Each row is followed by its class number.
[-143  188 -181  245 -185  240   80 -199  342 -331 -369  138  619   48
 -742  453  366 -133  332  -24  116 -209 -392  268  360  -10    2   83
  329  256  109  505 -370   92  677  376] : 8
[  -9 -200   92   57  -86  389   30   95  148  -49 -111  -68  364 -321
  -57  204 -109 -323 -121   48   62   49  -94 -115  138  261  104  -60
    5  239   56    9 -150 -108   89  -31] : 7
[   9  -92  -80   95  -48  255  -10  103  242   18  -72  -47  265 -446
 -120  217   17 -171 -121   95   61   13  -73  -97   31   96   65   17
  -59  180   76   -7 -169  -68   81   40] : 2
[  -2 -257  -54  129   61  224 -112   59   73   51  -86 -101  199 -441
   70  157 -119 -302  -53  -16   28  -30 -165 -131  119  164  -75  -65
   95  173   11 -140  -46  -27   49   26] : 0
[ 186  -39   19    0  -18  235  -60  109   61    1  -44  -16 -147 -159
  152  115   13   44   91  146  -21 -160  -50   81   44  -47 -139   28
    0 -276  -86 -143   12 -261  239   10] : 5
[ -48  132 -290 -168  -36 -176 -138  158   74  174  163 -364  287  256
  312  -90 -107  376  -65    1 -278  -10  216 -184  184  -91 -131    8
  -64  226   27  140  -29  333 -257  235] : 3
[  39  311 -309 -302 -224  -45  -54  214  116  170  -12  -23 -122 -160
   20  -20 -284  -69    7  146  -70  201  170   38  -43   45   82  307
 -115  123  -54 -419  105 -120 -141   78] : 6
[-475  192 -546  110  118  -88 -107 -382  316  129 -194  184  253  250
 -246 -177   14  154  176  129  310 -198 -266  310  214 -375 -158  399
   94  219  149  430 -373  313  223  -77] : 7
[ 190 -184  -13   -3  124  166 -210 -111   15  274  147   -8 -106  -25
  383   -2  -70  191 -204   16  -65 -164  -92  -39 -142  139   35   70
  -86 -186   60 -110  113 -516  129  -72] : 5
[  81  -34  -15 -174  -32  122  119  122   28   61   -9  -41 -238 -222
  -12   52  -32   50   47  216  -28  -61  -17   38  -26   20 -155    5
   21 -330  -28 -166   76 -117  138   17] : 12
[ 256  -64   43  -11   69  244  -28  165  -21  -17   14  -16 -102 -132
  100  -32 -111  -25   23   69   -8  -69    8   74  -18   11  -45   19
  -30 -140  -50  -69  118 -194  129   -9] : 7
[-230  354  -71  120 -180  364   22  -60   79 -225  -72   66 -167 -234
 -516  484  174 -412  140  189  311 -264 -525 -126  278  -63 -595   10
 -268 -182  -72  517 -321 -282  865 -193] : 12
[ 199  -96  -48  -40  -84  135   46  197  100  -16  -32  -76   60 -140
    5   35  -76  -42   62  167   -1 -168   34   96  -41   33  -98  -27
  -79 -179  -66 -158  104 -147  165   61] : 6
[ -72 -248  -13   90 -112  272  -18   82  143   21 -141 -128  221 -452
  -33  261  -65 -382  -46    1   60   81 -155 -159  156  206   -1 -144
    7  189   21  -79  -93  -64  147  -20] : 8
[  63 -176  -29  139  185  253  -47   60  111   -3   14    5  141 -459
   44  134  -67 -243 -126   -7    1   80 -107 -183   50  154   65  -39
   24  197   84 -113 -118 -121   13    0] : 11
[ -39 -287    2   47  -49  316  -28   53   87  -23  -73 -141  269 -407
 -131  246   -5 -329 -101   62   32  -15 -141 -199  142  264    7 -167
    4  144   94   14 -148   65   56  -25] : 7
[ -35 -276   35 -296  341 -145 -134  162 -133   40   40  -59 -208   89
  418 -239  -18   -1   25 -209 -133  133  278 -168   66   65   46   50
  204   57  -27 -392  254   84 -420   96] : 3
[ -20 -325   55   12   57  276   -6   63   87  124  -83  -38   33 -562
   28  188  -82 -308  -94   53   36  111 -120 -112   58  241  -10 -162
   22  105   64 -201  -11 -132   60   -5] : 12
[  65 -162  -89    0   27  197 -212 -104   43  277  144   -4 -118   -4
  349  -50  -47  195 -218  108  -40 -200 -101  -58  -68   63  -96   48
  -95 -237  146  -30   15 -377  236 -132] : 8
[ -32 -273  -14   47  -42  330   -9   54  134  -39 -129   37  268 -580
 -155  263  -53 -319 -154   60  107   72 -190 -164   56  206   81 -111
   43  145   30  -99 -121 -118   92  -65] : 4
[  39 -197 -112   42   69  159 -164 -105  108  294  166    8 -163 -128
  314   21  -91  212 -204  148  -78 -172 -133  -57 -118  120  -46   93
  -95 -258  128 -148   19 -377  152  -85] : 1
[-212   77 -118 -207  201  131 -230  -15  -42  303  187 -115 -204  -78
  310 -145 -216 -233    4  -53   62  -54   11  -17  -73  135  173  322
  118  236  -10  -76  264  -97   33   64] : 12
[  46  -30  -97  -62   34  238    8  187   49   30   -3 -184 -170 -155
  -26   16 -158 -182   82  138  -34  -82  -39   18   96   73 -209  -24
  -83  -97  -41  -66   16  -50  282   23] : 1
[  43   93 -300   99   31 -340 -179  106   -5  174    7  -60   -1  215
  356 -279   69  347  124 -110  -31  166   68 -264  -36 -140   25   81
  -19 -165   86 -205  -62  118 -391  100] : 8
[ 123 -154    5   10   19  143 -135 -118    2  248   84   57  -75  -43
  270   47  -64  164 -196   49   -5 -136 -164  -11  -96   78   -6   40
  -44 -218   67  -79   28 -413  186 -116] : 4
[ -23 -246   20   65   38  293  -21   65  128   89 -109  -34  206 -523
   -4  227 -133 -360 -139  -37   68   94 -139 -103   76  192   58 -179
  106  219    1  -79  -76 -123   82  -54] : 5
[   0 -275  -70  -22   27  331 -167  106   22   14 -116 -117  330 -378
   12  169 -122 -357 -113  -46  -44  165 -216 -189  156  335  135 -200
  -70  254    4  -85  -31 -106   92   39] : 8
[-252 -543   13  128 -845  244  181  120  266 -231 -200  -89  899   28
 -498  189  189   79  -82  155 -132 -390 -162 -178  243  201  -90 -400
   29  139   33   86 -486  544  309  -52] : 0
[ 147    6   47  -66  -47  281   43  116   -5  -56    2  -39 -133  -47
  -37  -23  -59   24   43  173 -120  -68  -26   64   30   55 -125  -85
 -124 -260  -80  -69   -2 -273  195  -43] : 5
[  60   -1 -424 -148  486 -130 -456   -4  224 -144  -96   61  122  422
  441   -9  261  159  160 -124 -139   82   41    2  196 -346  266   69
  -47  133   26  -11    6  -35  145  200] : 3
[  68 -279  -33   62  -52  262  -87   96   96   11  -76  -25  378 -338
   34  178  -57 -210  -90   46   38    8 -108 -170    3  207   84 -268
  -84  157   67  -28  -53  -49  102    7] : 3
[ 110 -309  -20   40   62  245  -73   92  152   16 -140  -30  429 -381
  139  228  -91 -293 -139   44    1   16 -112  -81   99  148   62 -146
   24  188   34 -115  -36 -102  -25   13] : 2
[ 102  -40    1   10 -158  227   45   76   87    9  -49  -24 -106 -195
   24   53    3   27   49  217  -38 -171  -20   87   52  -47 -186   44
   19 -329  -23 -122   -3 -152  207  -48] : 5
[ 137 -280  -10   42  133  142 -268 -110  -23  286  128    4 -191  -74
  457  -23  -90  149 -189   -3  -61  -95  -96  -49  -81  129   10   47
  -57 -161   62 -153  123 -400  105  -74] : 9
[  58 -185  -31  -26   86  214 -222  -93   19  305  145    3 -203 -139
  310   17  -83  184 -230  100  -70 -147 -127  -46 -101  162    0   24
  -99 -192   86 -103   53 -419  189 -109] : 2
[-157   36  -34 -102  -35  325  124  -49   89 -253  106  218  359  382
   32 -187  156 -285   42  -32 -100   99 -107 -262  345  365   72 -116
 -244  106   73  240  -53 -268  -73    5] : 2
[ 213  -63  -60  -68  -13  205   37  155   76   59   51  -39    1 -116
   17   49  -70   52  110  192 -134 -116  -20   51  -12   46  -78  -82
  -53 -206   19 -166    4 -104  146  120] : 11
[  35    7  -55  -28    9  269   -4  110   78   17   42  -58 -119 -101
  100  -26 -110  -40   59  171  -30  -89   17   53   96  -45 -185   83
  -25 -178  -41  -25    7 -168  236   -2] : 8
[ 163 -176  -19   45  124  124 -188 -125  -18  243  163   30  -80 -109
  330   -7 -103  288 -211   45  -47 -209 -118  -55 -142   78   10   99
   33 -213   59  -83   86 -362  122  -87] : 11
[ 168 -208  -15   21   32  178 -204 -122    6  253  127  -20  -84 -127
  322   65   -9  209 -247   50  -43 -228 -134  -62  -77  146   28   50
  -28 -212   76  -56   46 -381  172 -127] : 2
[ 118  -31  -13  -64  -33  254   44  109  116    9  -10   54 -101  -88
   52  -14 -121   43  160  182 -124    2   16   97   -1  -21  -17  -84
   -4 -237  -90 -182   61 -293  223   27] : 12
[ -54 -190   39   73 -115  296  -48   93  101   21 -168   -3  251 -524
  -35  226  -64 -270 -116   71  120   13 -171 -109   45  217   28  -56
   33  109    4 -159 -137 -137   81  -88] : 3
[  85   56 -101   48    9  233  -24  134  123   29   17  -88 -101 -154
   29  -21  -11  -17   68  199  -87  -45  -32   21   17    4 -142    3
 -204 -234   36 -128  -48 -235  270   52] : 8
[ 140 -240  -82   -1   35  124 -217 -128   51  292  106   14  -33  -67
  340  104  -97  185 -216   73  -35 -144  -96    0  -80  134   28   77
  -45 -198   66  -79   85 -383  219  -69] : 3
[ -91  172 -129 -315   67  -23 -173  162   31  131 -107    0 -258  361
  449 -326 -177  523  143   66 -142   70   23  -40  -77  -70   32  136
 -105  -13  -83 -392  -34 -246   58   99] : 9
[ 111 -226    0   28   11  173 -188 -139    6  246  106   12  -33  -12
  317   73  -47  198 -232   58  -61 -150 -170  -48  -98  133   21   35
  -42 -260   92  -40   49 -443  230  -91] : 8
[ -15 -225   25   31  -25  359  -74   43  113  -56 -121  -30  333 -414
 -120  265  -40 -349 -118  -12   28   68 -125 -155  123  227   64 -168
  -13  310  -30  -24 -135  -79  135   25] : 0
[-377 -102  238   -7 -121  401  444 -377  137 -228 -141  425   45  134
  -65  -61  -93  -15  -39  457   59   -1 -129   64  309   22 -351   60
   61 -490   26  162 -244 -260  359 -287] : 10
[-139 -229   -9  232  -47  309  128 -274  235   49  -29  215 -108 -249
 -248   11  267 -339   63 -101  302 -335 -317  -20  100  122 -348  146
   19 -333  -78   28  -37 -611  377 -298] : 0
[   4  -87   44   47 -123  292   44    0  111   45  -85  -60  384 -362
 -116  198  -98 -396 -191   15  121   59  -90 -141  117  225   52   12
   13  211  139   80 -114 -117   53  -53] : 6
[ 108 -111   27  401  437 -285  -13 -195  190  182 -334   92 -125 -231
  673   11   65   77  294 -298   65  145  -37   96  296 -338 -268  -91
  342  -99   43 -294  164 -105  108  163] : 1
[ 116 -209  -16  -12   42  180 -200 -107   30  229  115   24  -44  -64
  354   -8  -84  238 -239   56  -33 -154 -124  -46  -87   73   38   86
  -61 -192   85  -35   71 -371  192 -112] : 9
[-660  203  -96 -451  -68  254  119 -379  350 -198 -125  175 -243  108
 -171 -255  119   67  188  359  -31  -26  334 -282   38 -103  -38  170
 -118   36  130 -271 -194 -174  197 -220] : 5
[ 273 -157  -55   27  185  220  -92  157   13   45   45 -102 -198 -233
  213  -26  -85   84  132  112 -114  -92  -36   -7   19   25 -107  -73
   13 -259  -25 -226   81 -229  172   73] : 12
[ 124  -43  -55  -96 -133  230   50  170  137   10   23  -13  -33 -104
   69  -69  -63  136   12  184 -109   -1   79    1   69   19  -40   -9
  -71 -287  -44 -159  -30 -196   62  -32] : 9
[ 490 -107   79   72  714  -47  -31  104   40  -55   54   36   55 -107
  381   -2  127 -391  183 -350  -85   99  -28  -74 -249  -35  129 -379
 -254  -84 -231 -357  419 -612   44  153] : 10
[  27   87 -205 -306  499 -184 -105  -22   61   52   71   -5 -258  154
  429 -147 -243  414   91  -68 -127  305  160 -205  161 -264   63 -171
  107 -191  146   68  241 -104  -51   50] : 0
[  18 -268   40  188 -183  351  -30   97  147  -74 -132  -48  397 -495
  -92  247  -43  -82  -91  110   50   -8 -138 -139  105  189   49 -137
   40  184  101  -11 -220   -6   80   25] : 8
[   8 -232  -63   21   -9  210  -62   61  192   68  -89  -97  438 -202
   78  271  -48 -270  -24  -16   44   38 -137 -120  154  134   97 -130
   59  215   21   51  -92  -65   72   76] : 12
[ 223 -129  -89   -4   69  142  -40   98   58   98   74  -60  -84  -69
  110   53   24   39   63  122  -88 -116    1   60  -20   76  -94  -46
   22 -257  -70 -119   59 -212   85  117] : 12
[  53  -53   -2  -74   -4  249    7  120   19   32   38  -40  -86  -50
  100  -36  -35  -23  100  148  -95 -123  -29   -8   63   17 -163  -90
  -45 -213  -44 -145  -29 -117  202   25] : 4
[  75  344 -477  -51  272  -90 -321   63  148  159  -42 -158   -4  -56
  151  -59 -206  180  152   80   89   11   53  -52   18 -321  -82  227
 -103  157   54  -24 -127   82  106  124] : 0
[-252 -145   65 -353  403  189 -362 -262  -16  -19  305  -11  -74  -42
  128   91  -37 -202 -279   11   98 -202  324  115   91   79  190  378
    3  398  -88  143  172 -132 -136 -147] : 8
[ 226 -115  -57 -185  109  183  -62  101   -7   35   68  -24  -49  -85
   97  -35  -73   49   95  110 -158  -30   49   23   22   77   17  -36
   -9 -193  -72 -238   88 -209  -43   47] : 12
[ -59  247 -390   35  267 -134 -214  258  261  222   97  -44 -228 -280
  269 -194 -277  331  126  180   24   10   90   71 -326 -162  163  231
 -112   78  -33 -464  -42 -159 -164   90] : 5
[  90 -242 -250   72 -366  -58   26  -36  215  -52 -312  348  767   44
  145 -239  252  698   75  227  -48  156   70 -219  110   28  -55 -313
 -137 -288 -147 -343 -339   35 -663   68] : 4
[-193   26 -399 -176   -7  -28 -208  231  291  292  124 -130 -141   78
  396  -53  -74  306   97  206 -189   16    1 -189   50 -258 -207 -125
 -179 -257  193 -117  -25  -74  -14   74] : 8
[ 131  -85   63  107  259  272    4 -242  217  -21   30  178  664  190
   54   99  -72  -55  204 -249   35  106 -195  298   18  281  721 -294
  -79  260 -398  236  128 -623  194  133] : 4
[ -48  298 -203 -102   25 -291 -143  170   15   28   21 -147  198  435
  310 -235 -121  231   23 -123   50 -130  114   17  -42 -286  -89  220
  -38  507    1  159   82  220 -276  134] : 10
[ -87  208 -417   -4  -66  -86 -216  205  108  178   22 -228  -63  -85
  198 -106 -186  299  206   21  -62  -50  -76 -171   47 -121 -113   46
   27   23    2 -103  -45   68  -28   68] : 3
[  33 -132  -74  -59  -72  291  -23  128   34  108   34 -171 -174 -194
   27    0   -4  -72   83   98  -31 -237 -115  -13   49  127 -206  -43
  -57  -88 -131  -96  -17 -140  145  -40] : 2
[ 154 -167  -87  394 -359  197  302 -145  272 -162   57   39  610 -507
 -805  548  296 -363   83 -126  152  -93 -484  -75 -126  440  277  263
 -149  281 -120  164 -217 -306 -208  146] : 9
[ 257  -47   16   20  -12  319   84  243  104 -150   -8  -96  106  -93
  -72   72   -4  -15   72  102  -33  -62  -22   44   64   86  -64 -141
 -151  -83  -97   51  -57 -253  217   79] : 8
[ 214  -14    2   11  -45  178   30  182  129  -60   -4  -49  -88 -127
  159   21   -8   99  129  150 -191  -96   19   88   96  -97 -105   20
   -8 -324  -28 -243   37 -202  176   61] : 9
[ 159  -85   14  -11  -16  230  -23  145   98   10    5   -1 -105  -37
   97   56   70  -97   99  121  -47 -121   -9   75   22    3 -130  -20
 -157 -230  -28 -133   68 -223  234   55] : 7
[  62 -197  -55   30   24  181 -246  -74   61  244  116   -1 -143 -126
  322   44  -79  285 -244  119  -68 -191 -106  -22  -87  112  -44   65
  -65 -196   94 -113    8 -438  202 -132] : 3
[  76 -159   42  -27   13  237 -222  -87   -5  231  153   -5  -78    8
  250    4  -31  167 -240    0  -30 -181 -118  -84  -94  207   62   78
  -84 -157   44  -52   18 -477  115 -164] : 7
[ -39  263 -119  -85  121  -60 -197  117  115   11  106  -14 -219  212
  364  -63 -140  -93   14   16   24   63  152   12  -89  -84  111  229
 -214  245  -77 -198   50 -374 -220  -71] : 0
[-192   -3 -282 -161   97  -37 -182  -35  -23  187   99  163   70  214
   86 -403 -131  397   74   83  -26  -74  121 -104 -100 -216 -137  -59
   93  125  102   64  -66  295 -336   28] : 11
[ 132 -186  -28   54   58  153 -227 -114   11  251  153  -11 -123  -47
  313   -2   34  263 -204   87  -22 -266 -119  -69 -143   81  -51   81
  -65 -214  114  -58    5 -383  194  -94] : 12
[  81  120 -226  -61   59  -93 -179   43   55   70   55   -7  -50   83
  304 -241  -36  415  -42   72 -104   77  142 -106  100 -262  -64  105
  -65 -263   48  -61   -6  -95 -242  -87] : 6
[ 127 -236    4  -64   92  131 -198 -134   -7  213  126   39 -133  -18
  313   49  -57  197 -219   37  -63 -171  -70  -49 -144   95   42   60
  -11  -99   35 -127   77 -382   94 -108] : 11
[ 142 -123  -21  -15  122  212   -8   26   60    7  -39  -31 -111 -210
  136   28  -16   23   96  137  -64  -77   10   17   39   54  -79  -11
   10 -207 -110 -184   65 -187  159   69] : 2
[ -49  -74 -232  -35  145 -301 -252   64  -29  112  -21  -59  -47   26
   61  -77   -8  -65  160 -205  208    4  220   77 -119  -58  193  333
  161  461 -234 -195  128  347 -381  186] : 11
[ 777 -279   45  101  793   32  -75   29 -163 -391  273  344  383 -341
  234  118 -146 -281 -117   15    8 -104   53    1 -254  353  505  -46
  105 -197  105 -288  399 -270 -174  133] : 7
